Below are the code and all the weights of a small trained network. Each question names an input and a class and asks about switching units off, where a switched-off unit gives its printed mean instead of its output.

import numpy as np


def w(rows, s, z=0):
    codes = np.array(rows[::2]) - 128.0
    scale = np.full(codes.shape[1], s)
    scale[-1] = z or s
    return codes * scale


def f(y):
    return np.maximum(y, 0)


def log_softmax(a):
    a = a - a.max(-1, keepdims=True)
    return a - np.log(np.exp(a).sum(-1, keepdims=True))


def net(x, mask):
    res = np.array(x, float).reshape(1, 7) / 4 @ E
    y = f(res @ A[0][:, :-1].T + A[0][:, -1])
    res = res + np.where(mask, y, B[0][:, -1]) @ B[0][:, :-1]
    return log_softmax(res[-1] @ U[:, :-1].T + U[:, -1])


A, B = {}, {}
E = w([
[126,106,153,107,88,126,129,228],'x0',
[86,138,180,132,125,180,159,2],'x1',
[170,67,153,157,95,19,73,52],'x2',
[10,106,92,142,87,164,66,84],'x3',
[199,144,94,126,120,179,33,151],'x4',
[151,232,53,150,217,73,70,95],'x5',
[172,83,236,131,174,171,68,163],'x6',
],0.0076)
A[0] = w([
[53,115,119,129,152,94,183,147,143],'N0',
[127,133,137,119,129,118,123,116,112],'N1',
[102,136,130,124,114,141,138,137,114],'N2',
[126,121,125,134,121,118,133,108,70],'N3',
[98,137,125,127,127,135,164,161,76],'N4',
[112,170,178,116,89,147,173,150,99],'N5',
[124,123,120,133,128,147,111,92,58],'N6',
[139,113,142,129,125,118,133,134,97],'N7',
[135,137,126,125,142,141,126,125,77],'N8',
[141,132,128,120,99,127,161,121,69],'N9',
[135,130,129,129,141,118,114,118,108],'N10',
[135,124,166,122,146,178,148,128,117],'N11',
[126,85,198,130,129,144,114,118,134],'N12',
[128,94,150,131,118,49,119,137,132],'N13',
[121,132,163,129,133,130,142,121,59],'N14',
[152,122,162,128,144,190,144,131,100],'N15',
[135,136,105,128,129,158,122,138,34],'N16',
[120,127,125,131,122,135,114,102,83],'N17',
[141,137,139,132,127,132,131,111,93],'N18',
[152,96,112,128,74,123,187,103,142],'N19',
[145,129,121,124,99,120,123,115,61],'N20',
[121,123,145,123,145,127,139,100,103],'N21',
[150,130,151,130,141,118,163,104,122],'N22',
[164,136,170,126,150,105,188,87,103],'N23',
[91,112,150,133,108,127,109,4,152],'N24',
[103,132,159,129,98,112,155,118,89],'N25',
[160,131,144,124,141,128,155,104,110],'N26',
[108,115,142,131,131,126,117,99,94],'N27',
[123,127,103,126,141,138,113,144,7],'N28',
[134,129,140,132,135,111,133,108,106],'N29',
[143,103,121,122,78,124,175,107,135],'N30',
[123,84,179,129,134,150,120,122,148],'N31',
[119,92,150,131,127,126,95,132,45],'N32',
[141,126,109,127,129,132,116,101,45],'N33',
[89,124,147,131,123,88,125,114,65],'N34',
[135,120,109,130,131,125,106,128,50],'N35',
],0.032,0.011)
B[0] = w([
[105,120,130,123,253,142,138,96,192],'N0',
[140,121,123,134,133,126,135,127,138],'N1',
[112,168,113,141,119,114,132,144,150],'N2',
[147,110,134,129,140,123,139,124,139],'N3',
[104,162,136,127,150,133,126,139,163],'N4',
[33,167,154,131,104,122,120,162,181],'N5',
[91,120,102,113,134,128,122,110,153],'N6',
[122,160,147,140,124,127,126,89,146],'N7',
[144,134,141,128,159,130,127,123,136],'N8',
[106,142,102,120,121,137,135,107,145],'N9',
[135,118,86,117,114,123,146,154,148],'N10',
[148,91,185,133,111,109,122,204,177],'N11',
[53,69,97,122,177,138,131,74,201],'N12',
[187,92,159,129,21,130,121,117,199],'N13',
[100,73,88,128,142,127,127,184,143],'N14',
[130,116,220,127,128,133,130,111,180],'N15',
[152,120,137,120,156,125,147,65,140],'N16',
[106,138,125,123,140,116,139,119,148],'N17',
[147,126,127,129,117,121,138,123,140],'N18',
[52,114,91,127,90,120,124,139,188],'N19',
[128,110,131,125,137,114,135,159,139],'N20',
[159,84,84,123,107,104,125,200,152],'N21',
[163,157,125,125,110,151,110,99,166],'N22',
[197,159,112,122,120,129,139,54,192],'N23',
[157,231,40,131,199,141,133,146,254],'N24',
[93,140,128,123,139,125,129,177,159],'N25',
[146,168,142,137,105,134,133,88,161],'N26',
[145,184,118,132,114,120,114,157,155],'N27',
[144,90,76,136,143,125,122,118,136],'N28',
[150,102,107,130,146,131,107,131,149],'N29',
[58,146,107,135,95,128,119,137,179],'N30',
[55,82,112,125,141,124,138,81,191],'N31',
[91,166,107,132,73,124,136,107,152],'N32',
[98,127,110,138,147,137,121,122,144],'N33',
[143,126,124,122,130,134,133,74,152],'N34',
[144,97,84,124,104,134,134,165,140],'N35',
],0.037,0.025)
U = w([
[253,133,53,153,161,123,159,74,254],'0',
[114,25,242,146,235,108,180,145,104],'1',
[151,167,208,163,97,112,165,140,41],'2',
[36,27,139,149,105,106,166,78,184],'3',
[48,152,51,147,251,128,183,149,104],'4',
[187,57,114,171,52,45,120,229,3],'5',
],0.0041,0.0067)

Each question gives the input, the list of numbers given to net, and the class t.
The units are the neurons (one row each of A and B). Each row of codes is followed by its name. A weight is (code - 128) times the scale printed after its matrix; where a second scale follows, it is the last column's (A, B and U).
mask holds one flag per neuron, in row order. A switched-off neuron (its flag False) gives its mean, the last column of its row in B, instead of its output. The means were averaged over made-up inputs and are rounded, as every weight is.
A unit's drop is (log p(t) with every unit on - log p(t) with that unit switched off) / (log p(t) with every unit on - log p(t) with every unit switched off).
The circuit of an input: a set's keep is (log p(t) with only the set's units on - log p(t) with every unit switched off) / (log p(t) with every unit on - log p(t) with every unit switched off). Starting from the 12 units with the biggest drops (on a tie, the unit counted first), units are removed one at a time, each time the one whose removal leaves the highest keep (on an exact tie, the one counted first), for as long as the keep stays at least 0.8.
circuit, biggest first: the units of the circuit, biggest drop first
k most important neurons: the k neurons with the biggest drops, biggest first
drop when u is switched off: that unit's drop, to one decimal
input [6,-7,3,4,-2,3,-6], class 0: circuit, biggest first -> (N13)
input [8,8,5,-8,6,5,7], class 3: 2 most important neurons -> (N24 N12)
input [-4,2,-5,-7,8,-6,1], class 1: 2 most important neurons -> (N15 N11)
input [-1,-8,-6,7,-3,-3,8], class 1: circuit, biggest first -> (N24 N19 N11)
input [0,-8,-2,-8,1,5,-4], class 0: 3 most important neurons -> (N11 N5 N19)
input [7,-4,1,1,-1,5,6], class 5: circuit, biggest first -> (N0 N12 N13)
input [-2,8,-2,-6,-8,-7,8], class 3: 4 most important neurons -> (N15 N11 N31 N12)
input [-7,-4,-3,-1,6,-8,-8], class 3: 2 most important neurons -> (N24 N0)
input [-4,3,-6,-6,7,-5,-4], class 2: 2 most important neurons -> (N12 N31)
input [2,6,-7,-3,2,-4,1], class 3: 2 most important neurons -> (N5 N0)
input [7,-1,6,-6,-6,2,4], class 3: 4 most important neurons -> (N24 N12 N31 N27)
input [5,1,-3,-1,6,2,-8], class 0: 2 most important neurons -> (N12 N5)
input [7,5,-6,1,-2,-2,5], class 1: 2 most important neurons -> (N11 N15)
input [0,-7,-6,-4,3,-8,8], class 1: circuit, biggest first -> (N15)
input [-4,-8,3,2,-8,2,1], class 0: drop when N11 is switched off -> 0.1
input [1,-8,-5,6,1,6,8], class 0: drop when N19 is switched off -> 0.1
input [3,-4,2,-4,-3,6,-2], class 0: drop when N11 is switched off -> 0.1
